Below is a small trained network, with its code and all its weights. Each question gives an input and a class and asks what happens when units are switched off, that is, made to give their printed mean instead of their output.

import numpy as np


def w(rows, s, z=0):
    codes = np.array(rows[::2]) - 128.0
    scale = np.full(codes.shape[1], s)
    scale[-1] = z or s
    return codes * scale


def f(y):
    return np.maximum(y, 0)


def log_softmax(a):
    a = a - a.max(-1, keepdims=True)
    return a - np.log(np.exp(a).sum(-1, keepdims=True))


def net(x, mask):
    res = np.array(x, float).reshape(1, 5) / 4 @ E
    y = f(res @ A[0][:, :-1].T + A[0][:, -1])
    res = res + np.where(mask, y, B[0][:, -1]) @ B[0][:, :-1]
    return log_softmax(res[-1] @ U[:, :-1].T + U[:, -1])


A, B = {}, {}
E = w([
[201,214,1],'x0',
[179,250,232],'x1',
[133,124,128],'x2',
[129,127,126],'x3',
[3,211,109],'x4',
],0.0057)
A[0] = w([
[187,221,211,75],'neuron 1',
[88,3,32,115],'neuron 2',
[61,79,198,82],'neuron 3',
[162,163,70,74],'neuron 4',
[91,31,19,54],'neuron 5',
[240,84,159,116],'neuron 6',
[159,162,69,75],'neuron 7',
[29,196,126,84],'neuron 8',
[94,29,46,80],'neuron 9',
[19,213,116,119],'neuron 10',
[234,81,160,99],'neuron 11',
[161,174,54,153],'neuron 12',
[228,72,147,96],'neuron 13',
[178,153,68,110],'neuron 14',
[169,177,61,117],'neuron 15',
[163,166,64,73],'neuron 16',
[95,58,61,204],'neuron 17',
[179,194,188,140],'neuron 18',
[92,82,211,68],'neuron 19',
[218,88,142,104],'neuron 20',
[46,170,116,255],'neuron 21',
[180,187,47,113],'neuron 22',
[162,157,59,107],'neuron 23',
[166,203,42,121],'neuron 24',
[170,179,55,132],'neuron 25',
],0.0071,0.0069)
B[0] = w([
[76,227,143,174],'neuron 1',
[122,229,154,208],'neuron 2',
[104,79,187,163],'neuron 3',
[73,97,175,144],'neuron 4',
[91,234,146,173],'neuron 5',
[105,124,48,170],'neuron 6',
[58,70,209,144],'neuron 7',
[99,73,5,164],'neuron 8',
[105,220,153,177],'neuron 9',
[140,77,13,188],'neuron 10',
[76,106,21,162],'neuron 11',
[119,88,188,184],'neuron 12',
[61,117,2,162],'neuron 13',
[95,90,164,158],'neuron 14',
[97,85,188,167],'neuron 15',
[52,78,203,146],'neuron 16',
[199,213,191,224],'neuron 17',
[131,221,116,183],'neuron 18',
[23,60,219,154],'neuron 19',
[98,114,31,157],'neuron 20',
[237,74,83,254],'neuron 21',
[95,91,185,175],'neuron 22',
[79,91,191,158],'neuron 23',
[103,89,183,183],'neuron 24',
[107,79,189,177],'neuron 25',
],0.0064,0.0074)
U = w([
[55,50,223,52],'0',
[183,120,129,255],'1',
[108,247,147,46],'2',
[106,68,10,50],'3',
[199,99,142,212],'4',
],0.012,0.0069)

Each question gives the input, the list of numbers given to net, and the class t.
The units are the neurons (one row each of A and B). Each row of codes is followed by its name. A weight is (code - 128) times the scale printed after its matrix; where a second scale follows, it is the last column's (A, B and U).
mask holds one flag per neuron, in row order. A switched-off neuron (its flag False) gives its mean, the last column of its row in B, instead of its output. The means were averaged over made-up inputs and are rounded, as every weight is.
A unit's drop is (log p(t) with every unit on - log p(t) with that unit switched off) / (log p(t) with every unit on - log p(t) with every unit switched off).
The circuit of an input: a set's keep is (log p(t) with only the set's units on - log p(t) with every unit switched off) / (log p(t) with every unit on - log p(t) with every unit switched off). Starting from the 12 units with the biggest drops (on a tie, the unit counted first), units are removed one at a time, each time the one whose removal leaves the highest keep (on an exact tie, the one counted first), for as long as the keep stays at least 0.8.
units of the circuit, in order: the units of the circuit, biggest drop first
most important unit: the unit with the biggest drop
k most important neurons: the k neurons with the biggest drops, biggest first
drop when u is switched off: that unit's drop, to one decimal
input [-4,7,-5,-5,-4], class 2: units of the circuit, in order -> (neuron 1; neuron 18)
input [3,5,-1,-7,8], class 3: units of the circuit, in order -> (neuron 10; neuron 8)
input [-2,8,6,1,-6], class 2: most important unit -> neuron 1
input [1,-3,1,5,-6], class 3: units of the circuit, in order -> (neuron 13; neuron 11)
input [-2,-3,1,4,-7], class 3: units of the circuit, in order -> (neuron 13; neuron 11)
input [-5,-5,1,1,7], class 3: 3 most important neurons -> (neuron 10; neuron 8; neuron 21)
input [2,-2,0,-2,-5], class 3: 2 most important neurons -> (neuron 13; neuron 11)
input [-2,8,-2,0,-3], class 2: 3 most important neurons -> (neuron 1; neuron 18; neuron 21)
input [-5,-6,0,-8,3], class 4: 2 most important neurons -> (neuron 21; neuron 1)
input [6,1,-7,-5,8], class 3: 2 most important neurons -> (neuron 10; neuron 8)
input [7,-8,-3,7,6], class 2: 4 most important neurons -> (neuron 5; neuron 2; neuron 17; neuron 9)
input [5,8,7,0,-8], class 2: 4 most important neurons -> (neuron 1; neuron 18; neuron 21; neuron 10)
input [2,-6,1,-1,2], class 2: drop when neuron 2 is switched off -> 0.2
input [6,-8,-1,-1,1], class 2: drop when neuron 5 is switched off -> 0.3
input [-2,-8,6,0,-1], class 2: drop when neuron 9 is switched off -> 0.1
input [5,-3,7,-8,7], class 4: most important unit -> neuron 21
